Below are the code and all the weights of a small trained network. Each question names an input and a class and asks about switching units off, where a switched-off unit gives its printed mean instead of its output.

import numpy as np


def w(rows, s, z=0):
    codes = np.array(rows[::2]) - 128.0
    scale = np.full(codes.shape[1], s)
    scale[-1] = z or s
    return codes * scale


def f(y):
    return np.maximum(y, 0)


def log_softmax(a):
    a = a - a.max(-1, keepdims=True)
    return a - np.log(np.exp(a).sum(-1, keepdims=True))


def net(x, mask):
    res = np.array(x, float).reshape(1, 6) / 4 @ E
    y = f(res @ A[0][:, :-1].T + A[0][:, -1])
    res = res + np.where(mask, y, B[0][:, -1]) @ B[0][:, :-1]
    return log_softmax(res[-1] @ U[:, :-1].T + U[:, -1])


A, B = {}, {}
E = w([
[183,113,82,165,78,237,59],'x0',
[98,136,135,31,72,224,139],'x1',
[131,105,184,58,79,99,2],'x2',
[103,232,130,190,44,120,54],'x3',
[176,125,14,32,149,94,170],'x4',
[196,178,157,49,126,189,226],'x5',
],0.0087)
A[0] = w([
[142,114,167,144,114,175,58,201],'N1',
[158,100,87,190,158,172,159,87],'N2',
[209,147,168,119,66,215,140,252],'N3',
[228,50,144,86,186,111,119,253],'N4',
[125,89,187,124,130,184,165,216],'N5',
[68,174,84,109,115,154,160,124],'N6',
[104,154,155,167,165,5,71,132],'N7',
[167,104,152,109,173,118,204,234],'N8',
[84,152,124,47,74,108,120,153],'N9',
[144,167,136,134,151,106,171,126],'N10',
[89,108,178,24,165,115,196,197],'N11',
[129,142,179,120,144,55,95,81],'N12',
[134,71,100,138,251,101,133,188],'N13',
[158,145,59,155,216,153,168,176],'N14',
[152,117,28,46,109,115,98,150],'N15',
[86,148,68,76,81,138,110,93],'N16',
],0.012,0.0043)
B[0] = w([
[120,178,71,104,133,138,95,218],'N1',
[133,105,172,51,81,138,125,179],'N2',
[120,134,192,82,59,190,173,243],'N3',
[91,117,133,84,25,145,67,217],'N4',
[94,120,151,112,89,151,82,184],'N5',
[148,75,116,198,150,137,154,171],'N6',
[150,134,149,135,159,15,106,248],'N7',
[61,131,119,92,145,163,151,212],'N8',
[124,97,128,142,177,133,192,197],'N9',
[135,113,80,112,147,89,207,169],'N10',
[83,188,97,73,151,213,123,220],'N11',
[104,91,106,167,127,91,207,187],'N12',
[98,133,122,47,42,161,107,214],'N13',
[177,49,181,61,98,95,254,209],'N14',
[184,78,215,94,87,50,209,213],'N15',
[203,103,122,159,101,101,135,181],'N16',
],0.0091,0.014)
U = w([
[151,71,204,80,78,131,180,189],'0',
[81,151,83,165,225,136,186,26],'1',
[178,148,157,253,139,54,62,168],'2',
[73,210,121,124,102,241,80,196],'3',
[195,94,140,226,108,191,165,7],'4',
],0.011,0.0014)

Each question gives the input, the list of numbers given to net, and the class t.
The units are the neurons (one row each of A and B). Each row of codes is followed by its name. A weight is (code - 128) times the scale printed after its matrix; where a second scale follows, it is the last column's (A, B and U).
mask holds one flag per neuron, in row order. A switched-off neuron (its flag False) gives its mean, the last column of its row in B, instead of its output. The means were averaged over made-up inputs and are rounded, as every weight is.
A unit's drop is (log p(t) with every unit on - log p(t) with that unit switched off) / (log p(t) with every unit on - log p(t) with every unit switched off).
The circuit of an input: a set's keep is (log p(t) with only the set's units on - log p(t) with every unit switched off) / (log p(t) with every unit on - log p(t) with every unit switched off). Starting from the 12 units with the biggest drops (on a tie, the unit counted first), units are removed one at a time, each time the one whose removal leaves the highest keep (on an exact tie, the one counted first), for as long as the keep stays at least 0.8.
circuit, biggest first: the units of the circuit, biggest drop first
unit that matters most: the unit with the biggest drop
top k neurons: the k neurons with the biggest drops, biggest first
drop of u: that unit's drop, to one decimal
input [-6,5,7,-3,-5,3], class 3: unit that matters most => N11
input [5,-1,-5,1,-4,-4], class 4: circuit, biggest first => [N13; N15]
input [8,6,1,-8,-3,-5], class 3: circuit, biggest first => [N14; N1]
input [-1,-8,0,-5,-4,-8], class 2: top 2 neurons => [N7; N3]
input [-6,-2,-6,3,-3,-3], class 2: top 3 neurons => [N7; N3; N11]
input [-1,8,-4,6,-2,-1], class 4: top 2 neurons => [N6; N11]
input [8,4,1,-6,-3,-6], class 3: top 2 neurons => [N14; N1]
input [0,-6,-2,3,3,-6], class 2: top 2 neurons => [N7; N3]
input [4,-3,0,-1,-5,1], class 3: drop of N14 => 0.2
input [-8,4,-8,1,-5,-4], class 1: drop of N15 => 0.1
input [2,7,7,8,-6,6], class 3: drop of N1 => 0.4
input [1,-3,1,-8,-4,5], class 3: drop of N15 => 0.2
